Here is a tiny trained network, its code and every weight. The questions are about switching its units off for an input and a class, where a switched-off unit gives its printed mean instead of its output.

import numpy as np


def w(rows, s, z=0):
    codes = np.array(rows[::2]) - 128.0
    scale = np.full(codes.shape[1], s)
    scale[-1] = z or s
    return codes * scale


def norm(h):
    return h / np.sqrt((h * h).mean(-1, keepdims=True) + 1e-5)


def f(y):
    return y / 2 * (1 + np.tanh(0.7978845608 * (y + 0.044715 * y**3)))


def log_softmax(a):
    a = a - a.max(-1, keepdims=True)
    return a - np.log(np.exp(a).sum(-1, keepdims=True))


def net(x, mask):
    res = np.array(x, float).reshape(1, 4) / 4 @ E
    u = 0
    for l in range(4):
        y = f(norm(res) @ A[l][:, :-1].T + A[l][:, -1])
        res = res + np.where(mask[u : u + 4], y, B[l][:, -1]) @ B[l][:, :-1]
        u += 4
    return log_softmax(norm(res)[-1] @ U[:, :-1].T + U[:, -1])


A, B = {}, {}
E = w([
[37,156,85,233,173],'x0',
[221,176,41,173,77],'x1',
[192,107,156,224,54],'x2',
[14,253,152,133,118],'x3',
],0.0059)
A[0] = w([
[253,123,101,165,115,2],'0.n1',
[252,143,55,35,116,63],'0.n2',
[177,148,191,114,57,71],'0.n3',
[168,140,146,89,111,94],'0.n4',
],0.014,0.0066)
B[0] = w([
[72,96,67,134,6,213],'0.n1',
[235,182,91,65,230,255],'0.n2',
[135,156,209,145,69,184],'0.n3',
[130,130,154,148,144,155],'0.n4',
],0.016,0.0073)
A[1] = w([
[169,8,159,66,126,67],'1.n1',
[159,97,89,241,136,45],'1.n2',
[215,34,63,131,32,96],'1.n3',
[52,174,95,84,134,2],'1.n4',
],0.015,0.0042)
B[1] = w([
[121,33,89,48,59,176],'1.n1',
[197,110,155,194,253,163],'1.n2',
[78,244,48,194,17,254],'1.n3',
[89,196,95,104,117,179],'1.n4',
],0.012,0.0075)
A[2] = w([
[127,99,163,89,173,62],'2.n1',
[193,118,118,249,158,152],'2.n2',
[71,23,130,99,115,3],'2.n3',
[23,199,123,142,181,97],'2.n4',
],0.017,0.0015)
B[2] = w([
[119,116,88,161,66,153],'2.n1',
[190,35,137,246,149,183],'2.n2',
[86,29,135,82,81,167],'2.n3',
[32,141,129,95,251,254],'2.n4',
],0.015,0.009)
A[3] = w([
[112,153,253,148,101,127],'3.n1',
[107,150,242,134,106,112],'3.n2',
[113,162,98,183,10,52],'3.n3',
[158,118,105,153,165,6],'3.n4',
],0.016,0.0025)
B[3] = w([
[124,142,252,122,129,162],'3.n1',
[147,158,226,120,127,158],'3.n2',
[83,178,115,205,62,254],'3.n3',
[158,129,123,127,104,141],'3.n4',
],0.016,0.0085)
U = w([
[138,184,57,193,9,218],'0',
[30,155,128,82,229,189],'1',
[232,168,79,54,157,141],'2',
[145,71,119,234,183,33],'3',
[113,171,245,125,94,8],'4',
[82,37,107,59,74,108],'5',
],0.015,0.0015)

Each question gives the input, the list of numbers given to net, and the class t.
The units are the neurons (one row each of A and B). Each row of codes is followed by its name. A weight is (code - 128) times the scale printed after its matrix; where a second scale follows, it is the last column's (A, B and U).
mask holds one flag per neuron, layer by layer. A switched-off neuron (its flag False) gives its mean, the last column of its row in B, instead of its output. The means were averaged over made-up inputs and are rounded, as every weight is.
A unit's drop is (log p(t) with every unit on - log p(t) with that unit switched off) / (log p(t) with every unit on - log p(t) with every unit switched off).
The circuit of an input: a set's keep is (log p(t) with only the set's units on - log p(t) with every unit switched off) / (log p(t) with every unit on - log p(t) with every unit switched off). Starting from the 12 units with the biggest drops (on a tie, the unit counted first), units are removed one at a time, each time the one whose removal leaves the highest keep (on an exact tie, the one counted first), for as long as the keep stays at least 0.8.
circuit, biggest first: the units of the circuit, biggest drop first
top k neurons: the k neurons with the biggest drops, biggest first
top k neurons in layer l: the k neurons of layer l with the biggest drops, biggest first
drop of u: that unit's drop, to one decimal
input [-8,-5,-7,0], class 5: circuit, biggest first => [1.n1]
input [1,0,5,5], class 3: circuit, biggest first => [1.n4; 2.n2; 1.n3]
input [5,-7,7,3], class 3: top 3 neurons in layer 0 => [0.n1; 0.n3; 0.n2]
input [5,-4,8,-3], class 3: top 2 neurons => [1.n2; 0.n1]
input [8,6,-4,2], class 1: top 3 neurons => [2.n4; 1.n4; 0.n4]
input [7,-5,4,2], class 3: top 4 neurons => [2.n2; 1.n2; 0.n1; 0.n2]
input [-6,0,-2,4], class 2: top 3 neurons => [0.n2; 3.n3; 2.n3]
input [4,-5,7,-4], class 3: top 2 neurons => [1.n2; 0.n1]
input [-6,-8,4,-4], class 5: top 2 neurons => [1.n1; 0.n1]
input [7,0,-6,-5], class 3: top 3 neurons in layer 1 => [1.n2; 1.n3; 1.n1]
input [-2,-2,-3,0], class 5: top 2 neurons => [0.n2; 0.n1]
input [3,3,-1,0], class 3: top 2 neurons => [0.n1; 0.n2]
input [0,-1,-7,-3], class 2: top 3 neurons => [3.n3; 2.n4; 0.n1]
input [3,7,-6,-4], class 2: circuit, biggest first => [0.n2]
input [0,-8,2,-5], class 5: drop of 0.n1 => 0.4
input [-1,8,-7,6], class 1: drop of 2.n4 => 0.1
input [1,-2,2,7], class 1: drop of 1.n2 => 0.0
